Below are the code and all the weights of a small trained network. Each question names an input and a class and asks about switching units off, where a switched-off unit gives its printed mean instead of its output.

import numpy as np


def w(rows, s, z=0):
    codes = np.array(rows[::2]) - 128.0
    scale = np.full(codes.shape[1], s)
    scale[-1] = z or s
    return codes * scale


def norm(h):
    return h / np.sqrt((h * h).mean(-1, keepdims=True) + 1e-5)


def f(y):
    return np.maximum(y, 0)


def log_softmax(a):
    a = a - a.max(-1, keepdims=True)
    return a - np.log(np.exp(a).sum(-1, keepdims=True))


def net(x, mask):
    res = np.array(x, float).reshape(1, 2) / 4 @ E
    u = 0
    for l in range(2):
        y = f(norm(res) @ A[l][:, :-1].T + A[l][:, -1])
        res = res + np.where(mask[u : u + 11], y, B[l][:, -1]) @ B[l][:, :-1]
        u += 11
    return log_softmax(norm(res)[-1] @ U[:, :-1].T + U[:, -1])


A, B = {}, {}
E = w([
[203,242,22,250],'x0',
[91,122,254,207],'x1',
],0.005)
A[0] = w([
[131,111,150,164,96],'0.n0',
[137,123,87,117,190],'0.n1',
[126,145,95,103,251],'0.n2',
[145,128,112,171,228],'0.n3',
[108,187,155,111,80],'0.n4',
[106,141,60,113,54],'0.n5',
[107,136,84,185,216],'0.n6',
[120,83,102,3,54],'0.n7',
[110,97,87,154,4],'0.n8',
[95,69,209,72,205],'0.n9',
[130,149,30,125,27],'0.n10',
],0.018,0.0021)
B[0] = w([
[89,176,139,166,157],'0.n0',
[171,150,153,143,170],'0.n1',
[191,176,164,114,175],'0.n2',
[123,164,102,103,185],'0.n3',
[109,142,126,140,138],'0.n4',
[176,131,126,175,174],'0.n5',
[117,152,81,96,199],'0.n6',
[46,130,253,183,246],'0.n7',
[138,117,120,126,135],'0.n8',
[162,99,218,159,251],'0.n9',
[162,34,122,135,206],'0.n10',
],0.03,0.012)
A[1] = w([
[6,150,51,103,147],'1.n0',
[100,136,231,115,194],'1.n1',
[174,56,181,213,43],'1.n2',
[119,132,88,147,155],'1.n3',
[160,53,65,138,2],'1.n4',
[100,137,103,112,77],'1.n5',
[110,106,88,37,200],'1.n6',
[144,222,224,32,92],'1.n7',
[90,62,132,65,235],'1.n8',
[84,79,158,174,50],'1.n9',
[92,71,239,125,241],'1.n10',
],0.015,0.0026)
B[1] = w([
[78,218,177,51,170],'1.n0',
[137,39,155,102,224],'1.n1',
[31,169,148,97,223],'1.n2',
[128,78,162,64,146],'1.n3',
[146,84,76,99,154],'1.n4',
[114,143,147,114,139],'1.n5',
[154,147,184,197,145],'1.n6',
[188,119,95,128,174],'1.n7',
[108,135,129,157,132],'1.n8',
[183,147,152,141,173],'1.n9',
[133,117,141,255,247],'1.n10',
],0.025,0.015)
U = w([
[215,85,48,101,195],'0',
[75,232,158,59,137],'1',
[76,93,95,112,35],'2',
[89,109,68,147,2],'3',
[116,92,249,204,184],'4',
],0.015,0.01)

Each question gives the input, the list of numbers given to net, and the class t.
The units are the neurons (one row each of A and B). Each row of codes is followed by its name. A weight is (code - 128) times the scale printed after its matrix; where a second scale follows, it is the last column's (A, B and U).
mask holds one flag per neuron, layer by layer. A switched-off neuron (its flag False) gives its mean, the last column of its row in B, instead of its output. The means were averaged over made-up inputs and are rounded, as every weight is.
A unit's drop is (log p(t) with every unit on - log p(t) with that unit switched off) / (log p(t) with every unit on - log p(t) with every unit switched off).
unit that matters most: the unit with the biggest drop
k most important neurons: the k neurons with the biggest drops, biggest first
k most important neurons of layer l: the k neurons of layer l with the biggest drops, biggest first
drop of u: that unit's drop, to one decimal
input [4,8], class 1: unit that matters most	0.n9
input [5,1], class 0: 2 most important neurons	[0.n7 0.n10]
input [2,8], class 1: 4 most important neurons	[0.n9 0.n7 0.n10 1.n10]
input [3,-6], class 0: 3 most important neurons	[0.n7 0.n9 1.n10]
input [4,6], class 1: 2 most important neurons	[0.n9 0.n7]
input [3,8], class 1: 2 most important neurons of layer 0	[0.n9 0.n7]
input [4,-7], class 0: 2 most important neurons	[0.n7 0.n9]
input [8,2], class 0: 2 most important neurons of layer 0	[0.n7 0.n10]
input [3,4], class 1: drop of 0.n9	0.5
input [8,-6], class 0: drop of 0.n7	1.1
input [8,4], class 1: drop of 1.n8	0.0
